[128 = 0]

bol-dule: [136 110 168 139 126 134 132 156 135 143 163 139 139 139  70 146 153 137
 158 133 118 117 112 134 130 111 103 120 160]
bol-dule: [155  85 135  91 175 106 115 148 138 133 206 158 142 123  59 172 165 143
 155  96 131 122 124 129 122 111 124 183 104]
gol-gib: [113 120 112 121  89  99 120  83  98 140 101  86 135 121 176 143  98 114
 107 160 139 119 138 153 115 165 128 147 147]
bol-dule: [117 109 121  96  87 150 106 142 153  93 146 129 163 118  61 132 190 148
 128 130 126 167 109 159  79 142 131 107 157]
bol-dule: [ 81 110 146 143 156 143  94  82 166 122 213 156 180  73  92 155 132  58
 188  71 101 121  49 114  71 126 133 187 140]
tof-vada: [160  95 168 127 136 135 130 149 120 125 171 106 123 163  25 121 115 186
 146 151 160 118 176 164 176 133  99 122 159]
bol-dule: [132 144 171 118 118 129 174 129 127 126 104 120 136 157  83 146 164 158
 123 154  95  91 152 174 173 140 136 123 155]
pifas-dod: [145 124 114 111 116 134 119 137 135 110 129 131 130 134 111 122 143 158
  95 143 136 135 147 124 121 138 132 112 135]
pifas-dod: [110 134 122 155 122 131  93  94 149  82 163 169 120 151 116  99 107 161
 129 131 158 116 147  91 121 166 155 150 145]
gol-gib: [116 110 110 130 131 149  83  89 119 116 152  92 138 120 143 117  82 124
  76 159 147 122 152 129 117 161 128 132 157]
zom-sud: [113 135  86  36 152 140 126 155 136  68 104 142 125 164 109 142 242 192
  67 131 113 160 179 192 138 151 197 139  80]
ped-fev: [125 135  84  74 158 160 117 112 146  86 121 108 147  99 121 115 146 127
  71 110 117 157 146 154 119 141 163 127  91]
ped-fev: [147  90 148 141  98 147  89 133 146 137 195 131 167 111  74 149 135 131
 105 160 122 111 102  98  79 131  90 108 205]
tof-vada: [150 106 138 117  64  94 149 147  99 171  95  90 139 122 129 158 139 125
 140 160 129 135 114 158 111 123  86 105 159]
zom-sud: [110 130 107 118 157 126 131 143 116 139 108 116 112 113 164 120 124  93
 164  87 136 168 110 145 129 101 132 137  70]
zom-sud: [ 76 126 131  60 147 113 159 162 106 153  86 120 142 135 159 204 252  95
 144 114  63 144  94 220 122 107 159 161  90]
gol-gib: [155 115 120 157 132 125 104 142 152 137 177 168 131  98 117 117 102 111
 158  94 146 139  89  53  88 100 102 125 123]
tof-vada: [136 165  94 110 114 105 146  84 138  73  86 144 111 144 140  94 113 176
 103 124 152 125 182 126 152 176 179 148  93]
ped-fev: [130 143 100  83 171 150 149  69 124 120  97  55 156  69 145 122  82  81
  76 108 104 129 147 176 151 142 146 142  87]
tof-vada: [131 143 165 149 160 142 152 126 142 120 143 141 122 142  83 114 116 137
 157 112 120 104 139 130 173 120 131 134 127]
zom-sud: [151 156 192 173  71 130 195 153 123 155  72 110 121 152  91 112 118 144
 165 159 112 105 126 144 172 113  89  64 180]
gol-gib: [ 90 124 111 126 126 111 105  92 114 118 129 125 123 135 167 133 117 118
 133 130 142 128 133 142 118 158 152 168 122]
tof-vada: [140 147 130 136 135 126 141 107 144 116 127 145 131 121 126 120 114 131
 119 119 120 107 133 104 137 135 140 135 124]
gol-gib: [ 95  92 118 134 150 118  82 126 119 118 181 132 113 136 110 118 108 125
 195  96 181 165 124 143 116 132 129 175 104]
gol-gib: [151 130 142 131 116 126 159 152 125 148 106 110 127 116 106 121 121 120
 159 115 128 144 116 141 140 102 101 101 120]
bol-dule: [129 164 143 179 101 112 150 130 122 149  87 162 103 154 197 123 115 128
 119 155 113  89 122  72 138 124 127 107 150]
gol-gib: [ 99 115 124 123 135 128 107 126 127 110 148 133 123 141 112 124 140 135
 159 115 148 149 129 151 124 138 142 152 118]
zom-sud: [146 143 105 173 111 123  95 137 159 103 154 207 105 140 151  92 111 156
 124 120 159 128 120  20  93 127 134 114 132]
gol-gib: [122 104 121 137 182 147  85 124 121 124 182 123 114 136 125 114  88 129
 120 124 157 129 150 115 141 126 126 150 118]
pifas-dod: [110 140 163 157 134 136 144 139 139 152 133 153 137 123 135 148 150  93
 158 117  88 106  82 112 122 102 120 125 145]
ped-fev: [144  91 130  73 158 161 106 109 143 110 188  90 180  97  45 158 149 134
  71 140 106 117 144 170 119 146 126 141 154]
bol-dule: [ 94 128 114 167 115 156 108 189  89 161  76  92  80 151 210  87 104 101
 147 144 158 189 114 134 128  88  97  60 120]
bol-dule: [194 112  55  89 144 131 110 100 105 106 108  44 110  95 134  65  16 155
  55 133 204 172 212 135 155 150 115 107  76]
ped-fev: [156 129 151 142 171 163 139 122 122 165 138  87 141 102 138 134  80  93
  70 150  93  85 134 113 158 105  97 101 152]
ped-fev: [148 143 122 133 145  99 138 127 115 111 117 156  82 182 144 110 110 188
 115 142 161 104 193 109 180 147 153 150 103]
ped-fev: [156 112 154 197  43  75  96 143 151 139 187 234 125 162 115 148 144 174
 162 161 153  85  91   9  64 138 100 131 211]
pifas-dod: [ 93 143 133 135  90 139 124 120 156  99 123 157 148 126 113 125 173 126
 150 119 111 140  93 130  91 142 148 121 150]
ped-fev: [163 130 155 115 175 117 152 115 142 144 165 156 148 120 105 174 144 128
  94 128  81  58 134 102 151 120 133 164 132]
tof-vada: [155 101 129  98  66  81 129  80 109 159 129  97 175 103 139 197 134 124
  67 188 104  75 127 137  90 170 109 152 192]
pifas-dod: [ 76 140 144 155 132 129 130 102 131 132 127 134 133 117 149 130 121  80
 186  99 115 129  87 139 119 127 138 155 124]
pifas-dod: [174  95 110 124 135  74 130 123  80 159 127  81  91 131 136 113  38 144
 158 125 203 143 177 138 166 128  93 155  87]
zom-sud: [172 133 160 138  57  96 176 149 112 131  84 114 110 171  73 113 124 198
 151 168 157 120 171 153 169 144 102  91 162]
zom-sud: [149 149 118 146 102 132 131 120 141 124 110 142 130 119 152 113 112 132
  91 144 121 114 126  80 114 133 125  98 146]
bol-dule: [153 146 121 154  79 124 133 141 127 128  92 137 112 145 156 104 114 156
  96 164 140 123 141  87 123 134 116  79 156]
zom-sud: [130 126  71 109 127  85 113 160 119 119 108 169  88 138 181 115 146 143
 162  88 174 185 126 102 103 114 148 149  51]
pifas-dod: [ 55 140 102 114 151 175  93  93 150  86 134 121 151 102 148 115 148  85
 120 100 108 160 100 157  94 146 172 142 114]
ped-fev: [165 115 146 114 174 150 126 120 134 137 171 115 147 121  93 149 116 137
  61 153 102  78 157 117 154 127 118 130 152]
gol-gib: [145 110 134 115 124 134 122 138 118 133 138 106 133 137 103 136 130 149
 101 156 133 123 150 145 137 134 114 116 150]
tof-vada: [152  95 107 111 115 103  99 124 133 156 170 143 160  84 145 175 140  98
 107 126 117 121  85  84  60 119 107 148 141]
zom-sud: [123 116 141 134 128 126 102 140 146 102 177 180 125 165  85 135 166 175
 135 137 138 114 138 108 121 142 143 147 151]
zom-sud: [120 140 131 150 121 122 136 141 129 149 113 147 122 120 165 132 132  99
 152 114 115 131  92 102 113 105 121 120 122]
tof-vada: [192 112  64 106  87  99 104 147 137 112 128 145 119 106 130 102 110 166
 103 120 184 175 140  70  80 128 113 104 101]
tof-vada: [108 146 141 147 165 140 133 119 147 135 144 158 136 110 147 137 132  86
 145  96  94 110  91 101 123 108 139 146 115]
gol-gib: [ 83 125 122 113 117 122 108 121 137  93 140 157 130 152 114 136 181 148
 153 120 133 143 125 155 109 154 165 160 126]
pifas-dod: [156 139 126 143 170 154 103 131 171  98 187 197 129 136 107 118 135 160
  74 128 115  90 141  43 125 126 147 127 138]
pifas-dod: [148 157 128 131 119  93 164 105 164 108 125 186 137 106 106 126 136 130
 176  75 120 117 104  90 118 129 149 159  95]
bol-dule: [ 80 151 140 158  97 133 118  94 162 114 138 177 159 110 148 143 161  91
 149 116  88 109  64  95  73 142 151 142 163]
tof-vada: [163 139 133 116  63  83 177 119 111 131  68 104 123 140 113 126 120 166
 137 152 145 123 158 157 150 152 119 115 136]
ped-fev: [110 114  98  88 133 163  98 141 134  90 132 102 135 127  98 108 156 147
 105 125 144 180 145 173 115 139 144 111 115]
pifas-dod: [ 73 128 123 143  98 150  93 116 147  97 141 142 142 125 122 113 150 114
 160 117 134 160  92 136  81 145 143 126 150]
[142 122 162 157 133 143 128 158 142 163 160 157 143 120 121 155 148 106
 124 138  90  96  86  82 109  93  98 106 169]  ped-fev
[113 145 162 161 124 147 138 143 145 137 133 158 134 136 125 135 153 115
 141 132  93 105  96 106 124 111 124 109 160]  zom-sud
[112 163 135 127  89 127 172 132 146 116  72 136 138 116 123 119 165 115
 168 103 103 150  94 151 119 122 141 106 117]  gol-gib
[162 121 103 102 155 119 124 115 111 119 127 103 111 136 133 116  90 160
  78 143 156 121 190 132 163 145 134 139 103]  pifas-dod
[117 152 134 131 113 137 151 140 152 112 107 152 134 121 111 116 162 123
 163  99 111 147  99 130 118 116 140 112 116]  gol-gib
[122 123 141 162 133 123 120 137 130 139 150 148 115 132 127 118 108 117
 175 110 144 132 108 102 125 112 114 134 127]  zom-sud
[ 95 139 108 139 198 177  87 132 152  86 165 159 109 138 136  88 122 128
 118  96 138 148 138 102 136 121 164 136  92]  tof-vada
[107 157 162 153 147 176 139  96 130 109 116 101 129 154 119 105 100 140
  79 169 104  82 169 149 183 155 143 107 172]  tof-vada
[154 164 147 152  44 136 191 153  98 137   9  59  98 160 132  73  93 167
 120 185 147 147 172 175 183 134  96  26 160]  tof-vada
[133 112 115  82  99 108 158 140  81 159  61  44 127 119 144 143 130 117
 129 145 136 165 144 217 144 127 107 112 109]  pifas-dod
[114 131 153 135  99 135 144 150 124 147 107 123 138 135 128 147 166 118
 137 147 100 125 103 148 120 117 115 102 160]  pifas-dod
[109 122 158 138 140 133 137 146 125 137 139 131 125 144 101 137 147 124
 173 119 121 128 116 154 144 114 123 135 132]  zom-sud
[177 127 146 131  78 112 165 118 108 131  91  73 122 141  79 101  75 174
 124 166 162 121 181 162 174 151  96  94 157]  zom-sud
[138 110 122 113 142 122 112 126 131 112 161 137 126 137  95 128 130 155
 129 124 149 130 149 131 132 139 134 150 121]  tof-vada
[121 170 105 137 163 180 140 152 147 139  84 129 129  87 201 107 132  66
  85 102  77 147  87  90 114  80 133  72  94]  ped-fev
[134 109 167 132 138 109 138 144 117 146 157 140 122 160  87 157 147 151
 158 140 127  99 139 144 155 124 117 152 146]  ped-fev
[122 144 138 154 126 115 130  98 145 130 143 166 138 117 148 140 119 109
 135 119 109  91 103  83 112 134 137 152 141]  bol-dule
[149 142 131 121 112 120 147 109 135 115 114 130 134 132 115 127 125 152
 101 144 122 104 151 125 141 149 137 126 140]  bol-dule
[134 131 108  99  98  90 151  96 102 115  80  87 117 136 132 118 103 153
 134 135 161 141 172 181 154 165 141 148 104]  pifas-dod
[206 122 110 114 121  90 131 113 143 117 156 162 130 124 101 133 105 181
  82 139 149  92 167  65 128 145 125 144 128]  bol-dule
[144 115 145 110  61  83 169 145  91 154  74  85 123 148 108 146 143 153
 164 157 145 141 142 194 144 137 102 116 143]  tof-vada
[124 150  93 157  93 108 113 137 119  99  89 158  74 173 181  73 101 176
 133 138 188 156 163  90 133 147 147 111 108]  ped-fev
[158 122 114 117  68  83 147 138 136 122 111 142 132 113  92 121 137 147
 188 100 161 166 109 126  98 128 114 127 111]  pifas-dod
[117 145 126  92 181 176 137 131 126 129 107  98 143 124 156 149 163 111
  34 152  66 104 147 159 153 122 151 110 126]  pifas-dod
[136 104  78 109 113 119  82 109 125  86 148 114 117 128 111  89  90 166
 122 123 200 174 167 130 110 163 137 140 107]  pifas-dod
[186 119 116 108 118  83 162 146 121 151 113 124 122 105 111 134 113 133
 160 100 148 144 128 121 132 105 103 133  87]  pifas-dod
[ 87 159 169 155 128 153 149 127 152 133 122 164 149 130 137 152 180  95
 138 127  60  93  79 121 119 117 144 121 162]  pifas-dod
[167 110 133 141 136 127 116 163 133 146 162 149 121 130 110 129 121 141
 125 131 139 124 125  82 121 101  99 111 136]  pifas-dod
[ 94 158 136 126  95 142 152 128 123 115  68 114 127 149 149 122 163 133
 116 152 104 132 132 169 139 144 149 100 144]  bol-dule
[157 156 119 117 134  91 161 108 121 125  95 149 110 148 164 137 123 159
  88 143 120  84 170 106 163 146 154 150 107]  bol-dule

rukrira: [120  98 116 206 169 130 142  52 115  76 180 124  95 142 132 122 133  93
 116 160 102 199 131 130 131 118 154 195 145]
rukrira: [104 166  98  90 160 140 143  92 105 104 121 118 103 102 132  90 134 133
 141 134 105 122 143 142 109 146 126 106 144]
vinofkulag: [ 78 166 128  81  88 121 154 113  80 125 109 117 108 118 103 128 148 140
 115 149  92 104  88 125  96 142 102  82 174]
guddodu: [113 142 150 153 162 131 136 136 149  79 181 101 113 131 128 143 108  97
 134 165 121 135 109 148 135 118 143 161 113]
guddodu: [133 154 105 196 107 125 169 116 168  60 148  45 121 107 181 180 135  74
 110 155  89 134  67 158 155 136 110 128 158]
rukrira: [127 140 159 211 121 123 115 131 130  96 217 199 137 146 134 177 139 101
 118 157 134 164 116 108 158 112 109 169 100]
guddodu: [143 143  92 120 121 134 137 131  95 143 134 172 114 120 126 134 141 149
 109 131 126 100 138 120 128 141  92 108 139]
vugepelud: [ 85 217 166 150 121  86 108 139 159  89 180 143 136  72 157 116 107 141
 152 104 155 137 135 143 152 142 110 111  84]
rukrira: [129 191  67 124 175 156 166 115  68  86 189 177  76 106 131 140 137 136
 111 181  94  85 132 143 125 143  80 121 139]
vugepelud: [119 137 110 126  82 111 109 117 218 109 114 117 125  98 147  83 159  73
 120  83 162 153 158 118 135 191 120  87 170]
buruzerep: [108  88 156 195  64  79 135  93  84 161 110 148 142 128 111 132 130 156
 103  98 123 170 117 104 122  98 140 165 144]
vinofkulag: [158 125 102  59 124 162 102 118 128 149  97  90 129 176 146 165 156 144
 125 158 115 123  77 119 138 165  77  44 147]
buruzerep: [ 90 154 149 214 108 102 143  76 130  72 165 125 134 103 155 136 139  97
 130 127 102 188 111 130 140 115 136 161 133]
buruzerep: [107 163 134 159 143  71 143 121 142  99 147  31  97  80 151 121  66 169
 124 122 134 123  98 180 146 132 131 136 114]
guddodu: [162 133 105 143 104 134 118 101  70 174  82 166 174 128 173 158 150 187
 138  95 108 139 125 109 149 108  94  97 105]
guddodu: [ 97 115 133 104 142 127 128  84  68 134 143 151  93 153  84 109 134 150
 116 160 112 148 122 114  99 130 129 135 151]
vinofkulag: [120 125 179 169 134  97 113 138 108 151 131 152 165 114 132 125  92 172
 154  92 145 147 147 129 138  78 160 174  66]
rukrira: [139 132 135 181 140 111  84  55 131 128 122 136 166 121 191 117 133 160
 161  82 134 217 146 119 165 124 129 126  85]
buruzerep: [153 110  88 102 173 104 139 146 144 141 123  55  72 108 117  94  70 171
 107 126 159  84 142 170 129 151 135 133 134]
rukrira: [145 113 134 105 147 138 107 135 147 144 105 109 145 140 138 121 119 137
 148 115 141 133 137 130 134 126 141 120 107]
buruzerep: [139  69 131 123 134 134 159 138 116 148  79  59 130 147 108 136 106 126
 123 136 106 111 107 143 108  92 173 163 144]
vinofkulag: [201 112 122  87 135 151  68 136 114 190  96  97 168 194 178 206 128 207
 140 141 136 133  66 118 178 134  65  49  80]
buruzerep: [114 118 131 157 148 142 143 125 173  72 174 119 104 134 116 121 136  51
 121 159 124 146 134 133 122 136 154 168 150]
vugepelud: [128 127  94 157  75  94 155  73  72 151  76  83 125 107 155 144 135 182
 101 107  91 138  86 133 131 128  99 100 165]
vugepelud: [123 161 126  57 171 128 117 165 107 139 160 129  88 132  97 122  93 178
 126 162 149  74 123 146 121 147 102 100 108]
buruzerep: [156 115 104 115 118 181 133 105  82 148  87 167 167 162 148 165 180 120
 138 138  83 135 116 100 125 110 110 105 136]
buruzerep: [148 101 105  99 166 142 138 142 141 136 108  96 111 128 116 103 108 126
 130 128 135 102 151 146 116 129 153 142 132]
guddodu: [ 97 123 129 118 120 118 136  93  99 122 136 125  97 137  99 114 136 131
 111 149 114 143 113 121 107 139 125 126 162]
vinofkulag: [149 115 125 162 145 106 132 167 159 124 168 123 105 117 119 129  90 129
 108 128 164 106 144 146 144 128 135 167 112]
vugepelud: [ 79 165 136  98  90 105 122  98 101 132 121 156 116 108 111  96 149 147
 124 114 126 138 129 112 107 154 107  87 155]
buruzerep: [116 128 148 137  88  89  99 124 107 173 124 199 140 115 112 101 130 173
 122  81 164 144 162  99 128 132 117 122 115]
rukrira: [142  94  72  97 179 167 160 117  85 118 163 153  55 161  73 118 138 109
  88 195 110  96 139 127  96 144 122 152 178]
rukrira: [136 132  80 144 133 125 154  93  85 125 130 134  97 114 132 125 134 148
 103 136 107 122 130 134 124 136 108 129 155]
guddodu: [141 153  84 141 141 144 169 171 176  72 181 112  80 107 126 143 128  63
  95 169 128  74 124 154 132 159 109 136 162]
vinofkulag: [118 162 111  11 147 162 136 146 118 136  72  69 123 129 125 119 130 144
 151 147 103  72 103 148 102 148 116  54 142]
vugepelud: [164 129 138 127 182 118  88 156 168 138 148 102 135 128 155 127  79 167
 152 113 174 128 145 151 164 128 133 133  62]
vinofkulag: [ 57 161 153  98 125 137 140  62  88  99 100 124 137 115 121  90 158 112
 162 128  78 169 124 120  89 119 155 116 150]
vugepelud: [155 108 105 121 139 145 133 127 143 133  99  94 134 134 145 132 130 120
 131 124 121 123 127 136 132 129 134 123 134]
vugepelud: [141 113 146 174 134 104 120 138 116 138 161 138 127 136 126 151  99 157
 117 132 145 136 120 131 147 106 127 164  98]
guddodu: [142 184 167 184 175 105 110 158 136  98 195  96 148 113 182 187  67 177
 157 144 139 128  90 167 184  94 113 148  33]
buruzerep: [190 132   4 142 202 152 162  54  92 110 109  72  81 101 191 118 122 167
 114 135  91 122 142 168 149 153  99 114 148]
vugepelud: [107 184 147 127 165 175 169 162 114  70 154 135 151 114 139 162 131  79
 165 170  77  91 113 149 117  84 146 153 100]
rukrira: [160 125 139 106 153 145  88 151 148 151 125 143 158 149 147 140 122 146
 154 118 153 130 140 122 150 126 122 111  81]
rukrira: [178 104 132  82 174 174 117 216 154 146 152 137 129 175 105 168 109 115
 130 172 152  67 124 133 136 118 126 135  95]
vinofkulag: [183 110 102  94 143 159 109 158 153 156 101 117 146 152 150 150 132 134
 134 126 142 104 129 128 147 138 111  96 113]
vugepelud: [149 144  66 101 121 131 172 124  95 133  87  50  99 111 148 154 121 162
 102 147  90  74  80 160 126 142  91  83 167]
vinofkulag: [126  93 182 134 128 103  62 100 147 148 148 109 137 182 126 140 116 159
 136 134 161 201  97 109 152 136 126 120 100]
guddodu: [169 115  88 117 173 156 132 118  75 148 130 142 116 152 135 152 123 169
 122 155 112 111 125 132 135 117 107 128 114]
vinofkulag: [159 124  90  92 198 196 104  66 157  92 107  82 140 163 184 127 162  91
 170 151  96 179 126 133 142 150 131  92 125]
[143 182  72 171  75 140 163 132 113 107 142 193 135  90 165 164 178 101
 100 123 102  98 127 116 144 145  66  98 158]  guddodu
[159  91  81 138 162 137 133  82 101 139 116 115 105 141 135 116 127 149
 115 132 118 146 141 131 130 132 129 140 142]  rukrira
[102 171 159 110 137 136  99 150 173 100 168 186 140 115 124 102 141  91
 155 120 157 136 165 116 129 146 131 119 103]  buruzerep
[104 128 189 141  67 120 142 165 128 115 144  68 143 173 114 222 130 105
 109 189  96 118  11 127 132 106 108 116 143]  buruzerep
[181 112  69 167 115 157 146 133 139 125 130 167 133 130 154 156 163  92
 102 127 120 116 144 116 146 137 101 131 150]  vinofkulag
[115 160 142 129 127 116 126 141 146 104 155  98 119 120 138 146 114 128
 128 145 130 121  98 143 140 138 112 113 120]  buruzerep
[104 126 172 161  95 114 125 129 194  99 109  78 166 115 152 126 133  74
 151 101 127 165 116 132 135 119 165 140 127]  guddodu
[158 124  88 113 143 163 135 105  95 141  94 136 142 138 153 141 151 140
 136 129  99 124 130 124 130 123 114 108 131]  buruzerep
[157 104 114  88 172 150 128 153 108 150 128 114 109 158 107 139 106 154
 123 158 131  93 123 138 123 122 127 131 117]  vugepelud
[128 122 145 119  94 152 116 137 114 142 127 181 155 162 118 160 168 107
 127 142 117 135 112  93 125 123 109 111 134]  buruzerep
[145 101 128  79 150 180 132 170 156 123 124 124 128 168 102 141 143  74
 132 166 123  98 125 123 111 129 143 128 141]  buruzerep
[157 128  82 121 141 153 131 126 136 110 163 132  91 151 130 154 147 108
  97 172 125 115 111 126 139 164  85 105 157]  buruzerep
[148 137 116 110  73  69 101 128 113 201  64  88 143 101 159 128 103 235
 117  65 159 113 109 133 153 149  84  58 117]  guddodu
[166  71 142 140 166 153 101 144 152 136 156 140 132 184 115 149 121 108
 129 154 150 149 133 116 142 115 146 165 104]  rukrira
[136  68  98 113 111 137 138  51  83 157  54  68 123 163 129 126 154 147
 114 131  84 167  94 117 109 129 134 108 182]  guddodu
[161 124 151 103 112 115  89 201 193 180  80 141 186 103 148 105 105 147
 160  49 192 100 181 127 148 125 145 111  73]  guddodu
[117 181 135 116 126  96 101 119 109 152 112 153 150  83 158  99 110 199
 156  74 150 130 156 132 142 132 110  93  83]  buruzerep
[176 137  23 206 206 198 185  77 162  32 160 140 110  92 194 115 167  21
 133 143  80 145 189 152 143 134 147 184 153]  vinofkulag
[174 133 107  88 190 167 115 147 143 136  98  91 153 133 168 137 110 147
 167 124 126 106 138 152 146 118 135 110  82]  vinofkulag
[142 119 133  68 162 173 138 170 146 127  97  80 142 150 124 142 121 104
 153 153 111  88 113 145 115 113 151 119 120]  buruzerep
[144 111 127 193  99 107 122 138 201 107 150 122 132 115 148 130 132  80
 110 105 158 152 141 126 154 145 132 149 137]  vugepelud
[180 152  76 151  91 173 157 209 214 107 115 187 169  84 168 141 174  28
 125  89 142  65 185 122 145 144 115 120 140]  guddodu
[149  96 105 105 163 205 143 151 176  79 165 136 106 183 103 151 170  14
 116 201 109 116 123 118 114 145 137 144 169]  buruzerep
[216 139  43 102 134 161 144 228 182 154 115 163 126  95 151 137 128 114
 106 102 170  19 183 142 151 160  88  99 125]  guddodu
